In the rows, zero is written as 128.
121 183 134 115 97 113 126 62 155 105 95 128 154 116 149 144 190 185 83 181 153 183 171 142 129 65 154 180 152 150 116 150 125 129 -> M
155 110 116 108 77 222 120 127 179 120 75 172 137 162 126 127 80 90 97 90 135 179 136 131 198 138 107 126 176 135 81 153 100 130 -> S
134 106 70 97 119 124 152 197 161 112 120 170 135 96 158 181 142 92 129 91 162 162 112 185 104 166 123 120 114 125 123 107 124 105 -> Q
99 100 172 103 104 153 81 181 129 147 115 159 123 137 102 133 49 73 145 125 136 126 121 136 143 91 166 64 131 80 142 116 109 164 -> S
109 107 114 81 145 133 147 186 160 105 107 138 128 121 111 175 109 89 162 125 110 139 100 106 104 179 145 107 120 80 134 118 110 144 -> E
161 125 158 160 104 110 132 108 111 107 108 116 110 118 132 105 123 175 114 123 142 117 156 122 159 88 135 171 133 139 157 138 128 134 -> P
114 167 109 90 161 117 124 172 156 99 110 139 157 137 158 175 151 144 139 155 116 142 119 166 107 126 112 149 136 133 138 134 128 122 -> B
142 154 174 164 146 142 133 129 79 180 133 108 161 164 105 62 64 112 198 112 138 74 124 113 111 70 149 81 95 83 188 74 164 150 -> N
165 194 114 164 94 93 165 136 183 168 95 165 129 84 107 103 131 159 116 108 186 138 125 139 148 124 111 139 126 140 94 126 137 117 -> U
140 132 106 119 126 81 145 175 175 148 137 150 138 93 111 192 125 141 127 104 118 131 94 96 140 126 147 83 110 109 142 127 126 124 -> E
150 69 125 90 131 99 101 148 145 117 116 112 119 125 143 186 144 97 80 129 150 145 135 129 149 160 118 140 113 138 148 124 107 167 -> P
97 106 138 112 165 117 155 165 165 129 163 83 88 114 110 126 138 123 184 106 109 146 108 92 120 125 128 136 111 167 133 148 161 170 -> Q
139 101 126 134 76 154 75 151 114 104 93 193 94 157 148 162 90 92 120 122 122 142 129 127 181 87 170 119 145 89 141 117 64 157 -> E
142 128 107 123 157 143 133 153 102 199 137 83 80 126 128 57 75 103 206 128 117 98 106 160 126 100 143 127 133 130 96 99 191 147 -> R
116 74 130 101 144 66 97 174 138 124 131 139 131 119 133 182 121 126 89 152 137 156 153 148 127 75 161 119 111 125 211 135 147 159 -> P
155 183 174 110 116 111 155 112 107 115 102 92 93 135 134 96 143 142 81 106 116 183 192 202 124 162 126 190 132 115 79 77 89 105 -> Q
131 187 135 153 158 144 120 98 117 141 135 143 174 151 138 78 144 211 170 162 118 124 159 154 121 78 137 177 115 132 177 126 146 106 -> N
109 111 159 128 103 94 81 116 55 152 179 135 100 153 160 124 125 119 104 185 79 116 144 187 120 82 150 112 124 114 147 109 112 141 -> R
124 119 145 127 135 124 130 108 129 109 90 161 159 142 147 168 133 147 78 138 109 149 151 130 134 78 160 174 108 92 171 118 126 130 -> M
114 135 176 117 120 96 124 165 124 118 141 116 124 145 136 140 150 138 110 122 99 142 130 176 131 114 103 163 126 131 134 112 131 123 -> B
123 142 101 133 138 120 135 133 185 146 162 146 146 100 102 147 142 176 120 102 138 156 112 121 128 116 110 143 138 143 111 151 183 91 -> M
125 145 122 124 181 127 104 137 141 153 142 85 96 160 150 121 127 123 154 111 87 168 144 137 134 106 109 157 129 172 121 127 141 154 -> Q
135 186 144 156 95 132 145 130 164 111 103 150 119 117 140 119 141 191 120 114 143 159 149 149 135 105 130 149 141 140 124 130 122 101 -> Q
113 63 137 101 152 122 93 150 121 138 86 167 113 147 140 150 114 80 64 160 151 135 136 124 128 168 163 122 133 90 168 109 135 153 -> R
106 139 149 125 135 126 165 160 152 97 123 145 73 104 104 174 71 162 150 120 76 101 116 135 120 123 119 89 131 133 121 121 108 154 -> V
153 148 135 157 93 121 138 102 137 128 85 153 145 118 138 151 148 172 68 133 175 145 141 91 156 68 160 107 125 129 150 142 144 134 -> M
123 82 119 112 163 116 123 170 178 101 105 166 157 115 107 181 93 88 107 136 174 127 127 127 133 166 144 133 97 122 187 115 120 156 -> S
155 197 142 141 194 93 179 110 77 136 109 95 119 125 139 114 115 176 128 138 74 110 156 177 101 119 118 139 104 130 143 104 136 113 -> V
147 105 133 113 135 135 98 201 110 87 112 192 111 121 145 165 128 138 140 140 155 120 146 158 124 161 156 146 101 103 175 94 98 126 -> N
161 159 125 147 135 164 141 120 127 129 91 111 106 131 143 101 146 157 123 115 145 140 140 164 156 123 103 169 142 169 108 135 149 114 -> V
118 95 129 84 144 108 154 145 152 136 114 169 154 89 105 148 127 126 86 119 120 137 122 147 124 206 122 136 116 111 120 138 110 101 -> S
140 113 58 122 133 144 119 167 134 104 142 137 131 126 175 149 144 170 159 143 131 159 141 205 121 129 94 159 122 160 139 139 134 115 -> P
141 98 144 122 129 151 118 151 136 98 88 123 132 168 142 154 71 63 144 114 132 128 133 154 120 164 100 156 111 82 159 68 100 170 -> P
128 117 123 179 97 159 120 126 144 147 158 187 106 136 113 71 108 151 193 90 133 133 119 119 161 102 96 159 158 166 129 133 158 123 -> N
105 95 49 137 102 148 107 145 169 196 188 198 173 95 143 147 136 145 139 120 169 95 54 151 130 137 114 70 131 121 110 133 161 85 -> R
143 155 119 163 124 92 131 131 128 139 102 143 114 126 141 94 143 143 112 154 165 158 169 149 138 64 135 154 125 170 154 148 150 150 -> U
121 145 69 152 158 132 80 115 100 181 166 125 86 113 135 104 99 164 147 106 154 120 132 144 150 48 124 65 173 195 87 141 154 131 -> V
120 67 181 111 81 147 127 181 178 154 118 123 119 114 95 140 113 127 119 74 141 130 91 77 157 142 113 89 131 97 126 143 151 141 -> P
162 116 85 111 204 157 107 110 98 126 124 54 100 177 172 102 118 94 122 131 121 140 178 211 114 207 87 229 135 156 77 42 132 127 -> R
115 178 149 210 109 72 156 116 105 151 115 162 97 107 141 78 110 170 218 102 87 127 122 88 130 61 140 157 144 113 141 107 145 123 -> E
116 71 102 173 125 183 73 128 115 149 178 181 126 127 112 126 84 163 118 128 180 32 77 92 161 135 148 67 118 103 145 130 123 120 -> R
116 139 129 88 178 116 128 112 49 124 112 107 115 133 172 141 151 126 126 186 68 107 140 207 84 145 123 130 101 128 134 123 88 140 -> V
129 106 124 114 132 165 160 150 196 101 82 128 126 133 112 158 98 71 115 83 148 143 121 166 112 188 65 155 157 150 112 99 156 120 -> V
103 136 162 155 100 205 135 86 111 155 77 114 132 170 160 87 82 81 188 89 105 103 110 168 136 79 99 145 134 99 94 61 109 160 -> V
160 160 90 103 135 130 93 73 137 163 108 138 169 113 141 138 141 126 91 149 163 125 127 188 141 106 145 181 120 117 106 115 115 112 -> M
145 68 105 122 130 172 58 162 97 102 80 163 115 174 180 147 63 79 133 119 137 141 158 185 153 81 140 167 138 96 168 92 100 154 -> P
115 114 178 147 129 110 122 137 159 157 133 124 116 134 96 103 103 181 136 114 127 133 162 94 151 33 154 123 135 164 179 122 182 156 -> N
119 132 118 85 153 147 106 156 169 122 115 165 162 115 126 198 155 123 77 127 153 138 103 129 125 166 123 100 134 109 135 151 119 104 -> V
141 101 172 115 132 109 154 184 173 123 101 150 140 129 103 171 102 102 123 97 137 119 128 116 112 173 121 123 95 101 178 67 140 143 -> N
138 189 106 102 152 102 109 118 146 132 117 140 118 122 124 109 171 130 99 155 167 193 167 153 134 175 120 191 141 137 74 136 93 135 -> U
139 120 86 123 153 112 161 178 174 147 176 80 137 132 114 167 119 123 149 59 107 170 124 126 133 133 105 118 113 138 103 82 157 119 -> E
107 79 144 124 123 121 64 152 126 118 164 157 119 133 95 137 97 120 117 164 151 107 116 158 130 145 126 120 116 105 186 145 112 150 -> P
77 120 200 167 78 192 105 112 125 166 142 160 141 164 97 69 82 158 193 105 116 91 106 76 141 69 131 75 137 89 146 115 130 152 -> N
112 74 135 139 141 190 113 142 116 118 172 119 120 156 104 129 42 114 153 67 105 103 124 73 162 102 122 74 139 127 110 123 108 152 -> S
178 111 128 113 90 92 121 194 176 113 57 170 88 77 120 193 98 153 75 122 193 124 131 117 162 148 150 83 133 124 149 130 112 150 -> P
99 151 147 121 106 163 93 134 97 169 148 107 138 186 141 104 110 126 160 117 66 170 139 189 126 102 125 115 120 64 97 72 95 123 -> E
133 72 59 97 206 191 108 138 99 83 146 108 127 165 149 174 105 124 126 143 105 129 140 120 127 113 141 133 107 142 146 147 127 160 -> M
150 157 100 144 123 125 127 145 84 126 113 123 117 140 155 139 112 126 172 147 132 121 125 116 138 86 174 76 104 103 145 109 93 166 -> E
117 153 158 156 83 132 129 146 143 102 93 182 146 144 156 199 68 106 164 126 100 116 113 137 114 43 148 116 105 61 166 68 103 162 -> M
136 145 126 134 128 139 121 164 145 130 76 179 126 143 125 156 68 120 150 122 106 121 116 157 139 147 152 134 99 47 149 65 78 136 -> E
101 82 190 71 134 123 134 213 139 115 118 134 118 120 95 156 126 119 109 113 124 111 93 118 147 135 165 125 102 75 147 129 126 146 -> B
86 74 177 108 14 159 123 187 185 149 96 181 145 131 109 151 105 116 84 100 157 128 86 163 168 54 139 56 146 103 135 132 140 138 -> B
131 85 117 162 99 166 101 104 102 145 107 144 146 152 202 141 152 130 97 75 147 130 132 101 174 37 150 110 121 141 143 121 105 139 -> Q
146 176 145 156 137 127 122 120 112 111 101 133 118 137 176 120 176 211 101 137 109 149 166 170 136 126 126 190 109 141 143 126 100 94 -> Q
131 77 139 122 126 163 91 149 127 133 90 151 106 143 131 161 86 87 118 103 140 122 113 89 156 87 159 118 125 95 139 117 133 168 -> M
112 126 99 121 181 180 103 72 82 148 142 95 107 163 126 82 122 166 130 146 93 137 144 138 129 146 111 152 130 137 82 137 122 141 -> M
---
140 120 122 133 79 146 120 88 91 157 121 105 112 110 96 130 86 136 156 88 138 146 105 176 116 121 113 118 194 92 89 97 138 99 -> F
145 135 112 103 79 145 109 67 108 120 99 93 138 127 110 112 92 118 165 124 156 147 130 168 116 111 117 34 152 118 100 103 162 110 -> J
124 76 108 133 126 122 163 93 149 132 116 87 202 148 137 108 54 83 111 137 129 139 109 168 100 105 132 28 103 142 67 125 120 99 -> J
180 140 116 124 103 132 112 105 110 141 166 155 120 154 35 155 60 153 123 104 117 98 125 134 148 146 115 98 184 177 117 100 168 130 -> F
186 162 117 164 158 165 130 88 95 145 103 113 120 121 155 159 24 136 102 159 106 138 94 136 148 166 143 107 152 227 117 173 160 63 -> J
127 125 77 155 105 145 105 53 128 100 103 114 143 104 117 135 93 122 160 120 149 143 123 179 103 97 106 74 176 82 55 95 158 122 -> K
82 88 105 82 79 150 180 83 101 111 141 120 101 100 132 186 86 112 113 150 152 144 122 156 100 113 85 177 202 128 135 110 120 114 -> F
170 139 116 119 126 146 141 107 106 139 127 139 121 98 92 168 74 134 83 143 112 127 111 135 178 167 101 87 190 209 99 119 187 84 -> Y
71 71 109 152 109 146 97 88 131 135 105 68 138 95 94 142 16 110 155 134 173 129 107 186 103 126 92 93 132 166 61 97 160 97 -> X
118 104 110 92 71 149 174 69 132 108 123 122 106 87 156 189 99 130 120 151 152 167 121 134 122 104 79 182 200 141 124 91 131 134 -> F
200 157 128 149 107 140 125 108 111 158 116 129 99 80 115 130 91 161 127 102 133 152 96 130 191 144 128 145 221 114 75 76 182 134 -> K
180 142 91 142 110 145 99 94 90 130 124 139 96 105 87 167 59 183 101 113 133 142 109 114 178 157 120 57 213 167 120 92 194 64 -> W
107 112 86 130 100 133 110 76 129 100 100 90 118 87 77 133 102 108 169 128 160 162 119 142 115 140 92 67 134 84 100 101 175 83 -> W
83 122 101 65 85 163 175 63 140 104 99 109 94 86 138 186 76 87 146 156 178 168 123 167 124 116 100 171 173 206 94 81 137 129 -> X
95 90 128 104 134 128 72 102 118 133 65 74 93 96 112 152 78 92 183 79 158 120 119 177 112 125 138 134 109 91 44 111 176 63 -> Y
82 64 153 88 118 128 69 124 142 133 96 63 158 126 109 166 78 80 150 109 153 109 115 167 87 126 108 127 106 177 48 99 158 52 -> F
156 146 138 118 104 130 116 109 124 138 139 131 138 101 102 101 146 121 116 83 141 139 131 150 153 122 129 139 195 104 79 71 148 122 -> K
51 45 115 106 149 119 57 121 147 102 85 78 126 100 120 149 109 92 155 144 177 115 134 129 85 126 114 113 67 121 122 131 141 55 -> W
143 162 167 96 184 140 153 188 99 121 155 127 166 140 199 115 175 150 47 132 90 134 114 94 135 155 149 156 130 193 155 136 108 68 -> C
79 67 96 104 137 119 65 135 126 102 68 86 152 108 101 155 88 130 139 117 164 103 137 156 100 139 133 123 75 126 118 122 151 113 -> G
78 126 107 112 143 110 134 137 94 108 147 113 157 160 153 129 90 179 86 107 123 130 113 132 130 125 135 138 129 203 110 124 153 114 -> X
103 123 108 86 40 146 156 101 132 96 130 127 96 92 129 194 104 110 116 132 154 167 122 150 118 101 90 132 193 136 130 67 145 89 -> A
165 158 92 136 106 160 155 152 56 127 118 152 94 115 53 141 120 167 104 100 85 137 106 128 177 167 119 189 240 102 153 77 126 94 -> C
108 113 107 115 141 115 138 80 143 105 144 92 136 108 139 148 92 106 139 139 127 141 116 150 108 119 99 77 88 97 76 121 173 88 -> Y
141 106 151 133 82 130 105 107 160 130 129 76 132 67 129 121 139 67 143 105 150 162 110 172 101 85 99 104 105 102 39 92 157 104 -> A
125 122 124 122 112 128 133 69 134 112 107 82 135 116 156 101 155 129 123 133 106 155 126 169 115 86 96 108 125 70 59 112 157 109 -> H
116 126 94 97 71 160 139 73 118 94 84 125 90 90 148 157 126 115 126 142 163 163 134 140 124 87 117 174 179 127 152 128 110 107 -> J
159 172 106 126 117 127 125 122 79 136 140 157 97 105 121 144 102 211 88 138 106 135 96 112 191 149 108 93 197 144 167 124 187 112 -> H
139 117 140 98 148 128 85 156 121 117 120 98 179 137 181 112 175 170 62 122 125 122 142 135 108 115 148 129 84 164 137 141 114 95 -> G
92 122 94 70 71 147 172 86 122 105 108 134 131 126 141 177 102 96 153 131 159 167 127 150 118 105 127 166 169 159 152 78 89 97 -> J
137 148 78 144 72 157 110 60 79 111 66 92 104 117 111 138 82 140 158 70 120 164 118 178 125 112 126 145 206 56 92 92 144 65 -> J
115 102 119 97 92 144 136 108 127 108 124 91 168 84 102 165 92 90 173 111 162 158 104 157 124 126 85 70 159 125 49 16 167 104 -> C
117 132 154 120 117 129 141 135 118 121 106 89 186 151 169 108 167 119 99 139 100 168 112 121 136 125 124 170 113 225 98 135 116 59 -> J
54 91 122 97 147 127 71 99 103 127 101 61 85 121 97 155 46 100 202 136 167 109 116 177 104 139 122 153 66 167 74 114 181 94 -> X
174 165 100 146 100 141 86 109 107 132 100 126 100 112 66 142 96 167 151 160 135 145 88 134 177 139 119 94 164 177 95 103 194 94 -> K
184 125 90 134 109 155 127 119 69 151 89 134 127 99 102 158 57 154 85 147 110 134 91 140 187 157 116 94 211 209 132 131 158 90 -> J
189 146 119 111 120 153 111 127 97 139 109 156 131 106 74 130 111 137 100 50 127 120 132 146 168 141 149 101 227 123 99 50 138 117 -> C
193 165 118 113 106 162 111 95 58 156 110 127 85 110 105 141 83 145 114 88 112 132 120 159 169 152 142 156 220 130 136 105 145 77 -> J
201 182 119 136 67 158 124 100 88 147 95 130 95 114 106 123 110 163 159 72 129 166 115 137 169 131 140 177 219 113 133 81 135 117 -> J
130 112 110 115 129 143 144 154 100 132 100 97 161 131 173 104 130 178 50 118 109 143 114 154 130 112 124 179 168 178 115 127 110 121 -> X
142 129 137 100 129 120 106 196 99 140 141 132 134 100 207 118 198 168 53 114 98 137 111 120 127 113 130 162 137 112 199 141 96 86 -> A
132 118 119 104 89 150 109 125 110 150 99 116 91 92 113 116 88 160 80 51 150 128 128 162 156 117 133 158 242 93 115 75 130 111 -> X
123 149 136 68 122 108 143 106 115 116 157 126 147 115 170 130 171 145 65 78 99 148 127 141 159 105 120 145 165 108 94 72 154 92 -> H
104 123 105 75 81 154 174 107 119 99 110 129 115 104 122 176 96 120 148 117 165 165 127 137 128 123 120 158 193 109 137 27 118 112 -> C
94 139 84 107 74 148 172 74 114 91 96 128 93 60 128 203 66 137 146 133 177 182 117 132 142 141 95 201 190 142 145 88 164 112 -> Y
98 140 118 65 137 102 150 120 103 101 150 143 164 143 187 144 164 179 58 138 91 140 130 115 158 122 108 123 146 164 153 101 152 103 -> H
73 138 131 111 151 107 100 153 109 109 149 113 132 153 181 120 101 195 110 108 150 122 116 106 116 118 145 132 108 177 150 145 151 117 -> X
122 127 114 106 105 173 139 79 127 107 58 134 100 81 148 182 76 129 125 155 169 168 132 127 147 134 130 155 187 181 141 68 124 90 -> C
123 150 110 121 155 109 135 131 97 124 122 132 147 127 160 114 132 170 61 88 81 133 112 134 152 134 142 153 151 107 128 136 145 93 -> H
104 115 115 61 50 158 146 87 134 100 76 112 100 92 150 192 128 136 147 140 188 178 137 146 130 108 119 169 169 162 123 60 127 114 -> G
83 77 120 97 101 130 55 109 135 109 75 68 148 90 90 160 103 112 148 155 187 135 125 163 116 124 114 91 59 191 86 102 169 75 -> G
125 110 126 129 135 123 120 157 112 117 104 108 179 142 164 135 136 191 63 119 104 137 124 115 143 146 138 153 126 184 127 121 131 90 -> G
144 131 99 138 121 135 113 113 122 119 111 104 120 111 99 140 101 128 138 89 118 131 106 159 120 121 115 103 147 87 69 121 165 80 -> Y
135 113 125 113 104 126 107 140 93 168 161 150 124 127 51 122 114 130 130 41 113 99 129 158 130 143 128 182 201 64 151 80 93 108 -> F
158 121 133 102 98 155 133 150 119 149 75 100 135 117 103 125 145 126 74 81 105 141 125 165 148 147 148 172 183 131 87 93 109 65 -> G
97 120 106 108 146 106 136 154 112 126 167 153 190 152 135 127 168 147 62 93 73 115 121 149 132 113 123 160 141 133 141 102 86 80 -> H
73 104 141 113 143 118 54 105 110 128 114 97 97 114 77 141 96 90 174 65 162 100 137 171 104 125 150 157 90 115 69 120 161 50 -> Y
155 103 122 147 112 130 130 111 108 140 153 132 120 100 95 169 38 163 103 144 145 120 102 115 149 141 97 123 173 189 122 129 177 144 -> F
88 150 101 73 87 140 164 81 121 111 90 114 62 131 145 134 119 144 164 128 144 171 130 146 134 112 130 190 160 115 139 89 123 127 -> X
93 98 127 157 112 143 124 94 105 123 98 58 141 75 138 137 40 82 143 166 153 150 98 181 80 153 86 29 115 153 66 161 206 87 -> A
105 117 114 125 80 138 104 75 127 136 98 84 133 71 110 131 112 113 161 114 146 165 104 189 125 105 88 116 148 74 78 66 152 80 -> H
121 135 96 149 131 129 129 92 126 105 105 102 151 132 139 114 106 139 169 153 114 139 111 144 109 140 94 49 153 74 80 124 179 126 -> K
76 74 123 91 150 151 77 120 110 104 76 86 143 71 110 201 31 79 124 122 191 117 119 159 115 148 129 141 122 207 75 78 171 60 -> C
138 115 85 136 133 134 93 98 95 128 141 130 99 94 61 156 53 132 101 106 153 124 112 140 144 145 136 81 157 142 122 116 167 59 -> W
86 92 156 120 152 132 85 112 147 119 122 80 109 105 133 172 53 50 142 145 145 102 125 160 80 145 120 112 65 173 79 151 177 58 -> A
194 192 159 123 113 156 123 121 94 150 118 138 79 99 115 154 86 166 142 78 131 159 106 106 195 167 154 157 209 156 109 44 170 83 -> C
